Below is a small trained network, with its code and all its weights. Each question gives an input and a class and asks what happens when units are switched off, that is, made to give their printed mean instead of their output.

import numpy as np


def w(rows, s, z=0):
    codes = np.array(rows[::2]) - 128.0
    scale = np.full(codes.shape[1], s)
    scale[-1] = z or s
    return codes * scale


def f(y):
    return y / 2 * (1 + np.tanh(0.7978845608 * (y + 0.044715 * y**3)))


def log_softmax(a):
    a = a - a.max(-1, keepdims=True)
    return a - np.log(np.exp(a).sum(-1, keepdims=True))


def net(x, mask):
    res = np.array(x, float).reshape(1, 6) / 4 @ E
    y = f(res @ A[0][:, :-1].T + A[0][:, -1])
    res = res + np.where(mask, y, B[0][:, -1]) @ B[0][:, :-1]
    return log_softmax(res[-1] @ U[:, :-1].T + U[:, -1])


A, B = {}, {}
E = w([
[103,19,31,84,146,66],'x0',
[188,50,49,190,165,231],'x1',
[131,129,125,127,126,128],'x2',
[45,124,149,234,215,95],'x3',
[127,123,125,128,131,128],'x4',
[68,2,219,127,74,166],'x5',
],0.0065)
A[0] = w([
[178,131,119,38,54,147,127],'n0',
[153,97,97,168,142,205,146],'n1',
[166,214,65,109,194,71,161],'n2',
[66,100,128,219,184,80,146],'n3',
[100,24,42,76,149,15,115],'n4',
[57,52,192,112,81,151,180],'n5',
[196,118,113,58,67,159,126],'n6',
[192,116,110,48,59,160,144],'n7',
[141,189,199,199,100,197,253],'n8',
[38,187,183,42,86,1,21],'n9',
[64,53,187,113,78,152,146],'n10',
],0.0074,0.0036)
B[0] = w([
[74,175,146,178,168,110,192],'n0',
[141,147,74,113,150,164,182],'n1',
[172,117,125,191,73,91,231],'n2',
[98,192,138,147,176,117,198],'n3',
[183,199,165,59,158,116,225],'n4',
[178,175,109,168,100,108,224],'n5',
[70,171,134,176,176,122,184],'n6',
[92,172,130,164,172,118,196],'n7',
[156,182,130,68,139,118,254],'n8',
[129,81,14,126,148,245,232],'n9',
[170,160,116,173,103,112,210],'n10',
],0.011,0.0062)
U = w([
[120,91,37,120,145,243,119],'0',
[132,136,145,128,122,104,254],'1',
[125,135,132,128,119,106,238],'2',
[37,149,163,181,186,86,37],'3',
[196,126,116,198,43,63,44],'4',
[179,156,186,8,149,114,86],'5',
[82,37,168,85,88,101,90],'6',
[44,2,201,95,78,122,40],'7',
],0.0096,0.0061)

Each question gives the input, the list of numbers given to net, and the class t.
The units are the neurons (one row each of A and B). Each row of codes is followed by its name. A weight is (code - 128) times the scale printed after its matrix; where a second scale follows, it is the last column's (A, B and U).
mask holds one flag per neuron, in row order. A switched-off neuron (its flag False) gives its mean, the last column of its row in B, instead of its output. The means were averaged over made-up inputs and are rounded, as every weight is.
A unit's drop is (log p(t) with every unit on - log p(t) with that unit switched off) / (log p(t) with every unit on - log p(t) with every unit switched off).
The circuit of an input: a set's keep is (log p(t) with only the set's units on - log p(t) with every unit switched off) / (log p(t) with every unit on - log p(t) with every unit switched off). Starting from all 11 units, units are removed one at a time, each time the one whose removal leaves the highest keep (on an exact tie, the one counted first), for as long as the keep stays at least 0.8.
units of the circuit, in order: the units of the circuit, biggest drop first
most important unit: the unit with the biggest drop
top k neurons: the k neurons with the biggest drops, biggest first
drop of u: that unit's drop, to one decimal
input [3,-6,4,-4,0,-6], class 0: units of the circuit, in order -> [n9]
input [-5,-4,-6,-6,4,7], class 4: top 2 neurons -> [n5 n10]
input [-8,6,-4,5,-3,7], class 5: top 3 neurons -> [n8 n9 n2]
input [-3,1,0,-1,0,6], class 4: units of the circuit, in order -> [n5 n10]
input [8,-5,0,-6,-4,8], class 4: top 3 neurons -> [n5 n10 n8]
input [-7,-1,6,1,3,-5], class 5: top 3 neurons -> [n8 n5 n10]
input [3,-1,0,2,-5,6], class 4: units of the circuit, in order -> [n5 n10]
input [-4,5,-6,-2,-4,-8], class 4: top 2 neurons -> [n2 n9]
input [-7,6,-1,-3,1,-5], class 5: top 2 neurons -> [n8 n9]
input [-5,-2,-5,-6,-3,-4], class 3: top 2 neurons -> [n0 n6]
input [2,-6,4,-5,0,5], class 0: top 2 neurons -> [n9 n2]
input [8,-3,-5,-1,-5,7], class 5: top 2 neurons -> [n4 n2]
input [2,3,4,-5,4,6], class 4: top 2 neurons -> [n5 n10]
input [-3,4,6,3,-1,7], class 4: most important unit -> n5
input [-2,2,-7,-3,5,-8], class 4: top 2 neurons -> [n2 n9]
input [-7,3,-4,-4,2,8], class 4: top 3 neurons -> [n5 n10 n4]
input [-5,-7,5,7,1,6], class 0: drop of n4 -> 0.1
input [-8,-6,0,3,6,1], class 5: drop of n8 -> 1.2
input [-1,-8,4,-2,-7,-7], class 0: drop of n9 -> 1.1
input [7,-1,-5,0,-5,0], class 5: most important unit -> n4
